Below are the code and all the weights of a small trained network. Each question names an input and a target symbol and asks about switching units off, where a switched-off unit gives its printed mean instead of its output.

import numpy as np


def w(rows, s, z=0):
    codes = np.array(rows[::2]) - 128.0
    scale = np.full(codes.shape[1], s)
    scale[-1] = z or s
    return codes * scale


def norm(h):
    return h / np.sqrt((h * h).mean(-1, keepdims=True) + 1e-5)


def f(y):
    return np.maximum(y, 0)


def softmax(a):
    e = np.exp(a - a.max(-1, keepdims=True))
    return e / e.sum(-1, keepdims=True)


def log_softmax(a):
    a = a - a.max(-1, keepdims=True)
    return a - np.log(np.exp(a).sum(-1, keepdims=True))


def net(x, mask):
    ids = ['αβγδεζθλμξστφψω'.index(c) for c in x.split()]
    T = len(ids)
    res = E[ids] + P[:T]
    r = norm(res)
    for j in range(3):
        rows = slice(2 * j, 2 * j + 2)
        q, k, v = (r @ M[0][rows].T for M in (Q, K, V))
        z = softmax(np.where(np.tri(T) > 0, q @ k.T / 2**0.5, -1e9)) @ v
        o = O[0][rows]
        res = res + np.where(mask[j], z, o[:, -1]) @ o[:, :-1]
    y = f(norm(res) @ A[0][:, :-1].T + A[0][:, -1])
    res = res + np.where(mask[3:7], y, B[0][:, -1]) @ B[0][:, :-1]
    return log_softmax(norm(res)[-1] @ U[:, :-1].T + U[:, -1])


Q, K, V, O, A, B = {}, {}, {}, {}, {}, {}
E = w([
[165,74,115,137,30],'α',
[211,86,138,63,128],'β',
[131,175,99,123,128],'γ',
[89,149,133,114,102],'δ',
[88,20,93,137,167],'ε',
[141,150,142,131,127],'ζ',
[147,147,153,123,134],'θ',
[199,84,254,136,157],'λ',
[189,220,182,123,63],'μ',
[117,130,156,167,114],'ξ',
[154,139,109,158,134],'σ',
[95,161,160,150,217],'τ',
[167,183,120,90,129],'φ',
[123,133,162,86,104],'ψ',
[114,119,135,139,143],'ω',
],0.013)
P = w([
[252,117,216,63,183],'0',
[226,127,197,88,176],'1',
[203,129,183,99,199],'2',
[182,138,182,111,192],'3',
[180,140,161,120,196],'4',
[158,137,152,132,204],'5',
[150,136,146,143,197],'6',
[139,151,130,158,209],'7',
[124,146,121,173,204],'8',
[97,140,96,184,198],'9',
[98,151,90,194,197],'10',
[109,153,105,176,201],'11',
],0.0025)
Q[0] = w([
[133,77,68,9,39],'h1',
[143,144,108,157,161],'h1',
[128,144,158,154,158],'h2',
[152,121,81,104,73],'h2',
[151,167,148,115,105],'h3',
[99,75,120,131,146],'h3',
],0.016)
K[0] = w([
[182,69,174,18,139],'h1',
[131,193,34,204,132],'h1',
[69,179,32,137,155],'h2',
[254,139,248,163,95],'h2',
[246,178,170,83,71],'h3',
[63,60,87,162,177],'h3',
],0.0081)
V[0] = w([
[74,129,181,23,134],'h1',
[150,138,2,65,170],'h1',
[57,190,169,114,101],'h2',
[74,102,81,91,84],'h2',
[139,82,155,179,167],'h3',
[238,125,145,118,158],'h3',
],0.0045)
O[0] = w([
[67,172,140,1,89,116],'h1',
[199,188,46,73,135,108],'h1',
[88,120,99,103,45,132],'h2',
[29,154,151,91,155,32],'h2',
[147,189,82,128,62,138],'h3',
[21,84,80,153,110,251],'h3',
],0.0039,0.0032)
A[0] = w([
[39,178,65,166,122,252],'n1',
[121,43,143,205,121,167],'n2',
[126,131,125,129,123,103],'n3',
[114,253,96,111,196,112],'n4',
],0.0046,0.0024)
B[0] = w([
[187,84,253,15,114,252],'n1',
[66,208,46,106,86,253],'n2',
[142,137,112,114,117,128],'n3',
[47,206,56,49,130,251],'n4',
],0.0043,0.0026)
U = w([
[214,57,113,67,150,134],'α',
[124,116,128,123,133,57],'β',
[151,195,45,51,137,107],'γ',
[57,102,184,42,88,122],'δ',
[82,139,159,123,255,99],'ε',
[185,204,175,150,57,43],'ζ',
[181,82,217,146,177,133],'θ',
[109,148,123,144,131,143],'λ',
[126,109,120,124,128,81],'μ',
[59,115,166,211,102,178],'ξ',
[183,131,71,204,152,231],'σ',
[86,32,75,115,167,253],'τ',
[127,112,122,127,128,79],'φ',
[136,82,76,127,29,198],'ψ',
[41,143,65,141,93,100],'ω',
],0.011,0.0032)

Each question gives the input, a string of symbols that net reads in full, and the target symbol t.
The units are the heads (2 rows each of Q, K, V and O) and the neurons (one row each of A and B). Each row of codes is followed by its name. A weight is (code - 128) times the scale printed after its matrix; where a second scale follows, it is the last column's (O, A, B and U).
mask holds one flag per unit, heads first, then neurons. A switched-off unit (its flag False) gives its mean, the last column of its rows in O or B, instead of its output. The means were averaged over made-up inputs and are rounded, as every weight is.
A unit's drop is (log p(t) with every unit on - log p(t) with that unit switched off) / (log p(t) with every unit on - log p(t) with every unit switched off).
The circuit of an input: a set's keep is (log p(t) with only the set's units on - log p(t) with every unit switched off) / (log p(t) with every unit on - log p(t) with every unit switched off). Starting from all 7 units, units are removed one at a time, each time the one whose removal leaves the highest keep (on an exact tie, the one counted first), for as long as the keep stays at least 0.8.
circuit, biggest first: the units of the circuit, biggest drop first
unit that matters most: the unit with the biggest drop
k most important neurons: the k neurons with the biggest drops, biggest first
which heads matter: for each layer, one digit per head in row order, 1 if its drop is at least 0.15 and else 0, layers parted by /
drop when u is switched off: that unit's drop, to one decimal
input τ β β ξ τ μ τ β σ ω, target σ: circuit, biggest first : (h1, h3)
input ψ γ τ φ γ τ θ ω β φ δ ζ, target δ: unit that matters most : n1
input ε θ σ α θ α ω ε ξ γ δ θ, target δ: circuit, biggest first : (h2, n1)
input ε μ ζ, target ε: which heads matter : 010
input ζ σ β ζ ζ, target σ: circuit, biggest first : (h1, n1)
input ω μ θ, target θ: circuit, biggest first : (n4, h2, h1)
input λ ξ ξ ψ ω, target ξ: 2 most important neurons : (n2, n4)
input σ θ ω, target σ: which heads matter : 100
input τ μ γ ζ, target γ: circuit, biggest first : (h1, n4)
input φ ψ δ θ, target δ: circuit, biggest first : (h2, h3)
input σ ω ξ τ θ, target ξ: circuit, biggest first : (h1, h3, n1)
input ξ β σ ω θ, target σ: 2 most important neurons : (n1, n2)
input μ ψ ω ω, target ω: 2 most important neurons : (n2, n1)
input α δ σ ζ δ τ ψ ω σ α ω ζ, target σ: most important neuron : (n4)
input ω ζ ζ σ β δ μ ω, target δ: 2 most important neurons : (n1, n2)
input λ ξ λ μ σ δ ψ λ ξ ω, target ξ: 3 most important neurons : (n4, n2, n1)
input ω φ μ β τ λ λ μ ξ φ θ θ, target ξ: 2 most important neurons : (n2, n4)
input δ δ α γ σ γ ω, target γ: drop when h3 is switched off : 0.2
input ζ φ ω ξ φ ψ ζ, target ξ: drop when h1 is switched off : 0.7
input ψ ω γ δ θ φ δ ψ φ ω, target δ: drop when h2 is switched off : 0.9
input λ δ θ γ ψ θ, target γ: drop when h2 is switched off : 0.0
input τ τ ψ ψ θ ψ β σ θ, target σ: circuit, biggest first : (h1)
